Below are the code and all the weights of a small trained network. Each question names an input and a class and asks about switching units off, where a switched-off unit gives its printed mean instead of its output.

import numpy as np


def w(rows, s, z=0):
    codes = np.array(rows[::2]) - 128.0
    scale = np.full(codes.shape[1], s)
    scale[-1] = z or s
    return codes * scale


def f(y):
    return np.maximum(y, 0)


def log_softmax(a):
    a = a - a.max(-1, keepdims=True)
    return a - np.log(np.exp(a).sum(-1, keepdims=True))


def net(x, mask):
    res = np.array(x, float).reshape(1, 8) / 4 @ E
    y = f(res @ A[0][:, :-1].T + A[0][:, -1])
    res = res + np.where(mask, y, B[0][:, -1]) @ B[0][:, :-1]
    return log_softmax(res[-1] @ U[:, :-1].T + U[:, -1])


A, B = {}, {}
E = w([
[60,97,103,157,62,154,223,186],'x0',
[100,76,98,92,61,52,94,124],'x1',
[115,140,201,197,108,85,147,121],'x2',
[153,59,168,138,210,124,93,59],'x3',
[118,108,255,147,122,72,96,95],'x4',
[139,138,136,66,174,95,180,48],'x5',
[62,102,63,153,155,50,111,139],'x6',
[192,82,201,59,168,92,130,161],'x7',
],0.0096)
A[0] = w([
[116,111,183,99,98,154,233,196,125],'n0',
[117,106,136,148,101,82,138,101,27],'n1',
[134,130,85,138,137,99,146,128,56],'n2',
[114,116,151,128,95,174,103,113,58],'n3',
[177,125,124,156,86,135,127,129,23],'n4',
[194,175,138,109,151,193,115,186,111],'n5',
[75,171,93,152,82,156,124,201,96],'n6',
[152,109,121,104,98,114,93,113,88],'n7',
[151,108,165,135,128,115,128,114,66],'n8',
[135,151,88,196,55,65,159,194,144],'n9',
[86,168,120,120,119,126,109,142,22],'n10',
[108,130,155,112,105,137,163,134,53],'n11',
[129,161,71,101,211,41,185,155,150],'n12',
[150,175,251,150,150,105,100,143,102],'n13',
[147,131,133,121,105,116,152,133,133],'n14',
[159,148,128,129,145,175,108,166,119],'n15',
[125,136,122,107,149,146,136,122,27],'n16',
[152,136,205,140,142,111,123,152,129],'n17',
[125,75,167,189,215,156,122,185,101],'n18',
[146,87,100,59,158,14,100,195,135],'n19',
[149,120,128,112,107,117,157,141,50],'n20',
[117,122,113,121,129,128,139,116,1],'n21',
],0.021,0.007)
B[0] = w([
[145,82,182,124,116,173,221,124,225],'n0',
[151,146,164,89,164,158,96,141,159],'n1',
[125,139,116,130,104,110,142,126,155],'n2',
[125,151,119,129,140,116,160,131,150],'n3',
[127,155,119,113,138,140,101,124,143],'n4',
[144,143,129,42,135,204,92,132,223],'n5',
[72,158,62,165,116,122,140,129,254],'n6',
[152,80,135,159,163,127,139,133,167],'n7',
[157,133,133,151,124,99,115,129,169],'n8',
[128,194,190,204,110,170,110,134,250],'n9',
[124,113,90,159,102,134,137,130,153],'n10',
[121,108,126,111,108,131,146,147,153],'n11',
[136,173,73,102,171,95,210,122,218],'n12',
[146,177,125,129,109,27,148,132,249],'n13',
[132,117,141,129,128,143,122,126,150],'n14',
[177,113,97,113,102,177,120,115,186],'n15',
[140,162,130,132,135,127,110,145,140],'n16',
[118,154,124,140,130,70,135,106,205],'n17',
[66,43,109,193,174,137,112,134,204],'n18',
[108,65,154,113,4,105,105,132,247],'n19',
[120,123,161,116,135,139,126,121,145],'n20',
[146,145,115,149,119,114,117,138,133],'n21',
],0.033,0.019)
U = w([
[88,111,124,161,216,134,205,119,228],'0',
[124,167,154,126,100,255,105,177,107],'1',
[139,120,197,91,58,177,214,161,142],'2',
[106,12,151,88,77,115,79,151,105],'3',
[124,158,177,137,90,21,156,133,150],'4',
[43,163,101,174,63,170,191,170,113],'5',
[168,185,44,18,155,148,149,105,174],'6',
[63,176,158,184,157,131,79,169,1],'7',
],0.0066)

Each question gives the input, the list of numbers given to net, and the class t.
The units are the neurons (one row each of A and B). Each row of codes is followed by its name. A weight is (code - 128) times the scale printed after its matrix; where a second scale follows, it is the last column's (A, B and U).
mask holds one flag per neuron, in row order. A switched-off neuron (its flag False) gives its mean, the last column of its row in B, instead of its output. The means were averaged over made-up inputs and are rounded, as every weight is.
A unit's drop is (log p(t) with every unit on - log p(t) with that unit switched off) / (log p(t) with every unit on - log p(t) with every unit switched off).
The circuit of an input: a set's keep is (log p(t) with only the set's units on - log p(t) with every unit switched off) / (log p(t) with every unit on - log p(t) with every unit switched off). Starting from the 12 units with the biggest drops (on a tie, the unit counted first), units are removed one at a time, each time the one whose removal leaves the highest keep (on an exact tie, the one counted first), for as long as the keep stays at least 0.8.
circuit, biggest first: the units of the circuit, biggest drop first
k most important neurons: the k neurons with the biggest drops, biggest first
drop of u: that unit's drop, to one decimal
input [-8,2,-7,6,1,0,-5,0], class 6: circuit, biggest first	n9
input [-4,-6,-6,8,-7,-3,-4,5], class 1: 4 most important neurons	n18; n13; n12; n5
input [-6,0,2,7,-8,-7,-2,-3], class 1: 3 most important neurons	n12; n19; n13
input [0,8,4,0,2,8,4,-6], class 4: 2 most important neurons	n0; n5
input [-5,7,0,0,-8,5,0,-8], class 6: circuit, biggest first	n12; n19
input [0,7,-6,-3,8,6,-5,-7], class 0: 4 most important neurons	n19; n5; n13; n9
input [0,2,-4,1,4,-1,-6,-2], class 6: 2 most important neurons	n19; n9
input [-4,6,7,7,-8,7,-3,-6], class 6: 4 most important neurons	n18; n9; n0; n19
input [5,2,7,0,1,6,1,7], class 2: 2 most important neurons	n0; n6
input [-5,-4,-2,1,3,-2,4,-3], class 0: 2 most important neurons	n19; n9
input [6,-8,-2,0,-5,3,-3,0], class 2: 2 most important neurons	n0; n9
input [-3,-3,-2,-6,0,5,5,-2], class 6: 2 most important neurons	n12; n18
input [0,5,-4,-5,-7,-5,-4,7], class 2: 3 most important neurons	n0; n19; n18
input [-2,-1,-6,-8,5,-5,-7,-5], class 1: circuit, biggest first	n5
input [8,0,5,-2,4,8,1,7], class 2: drop of n0	7.4
input [-4,-4,-3,-8,-1,1,-1,-4], class 1: drop of n12	0.2
input [8,5,6,-2,-1,-2,7,7], class 2: drop of n1	0.1
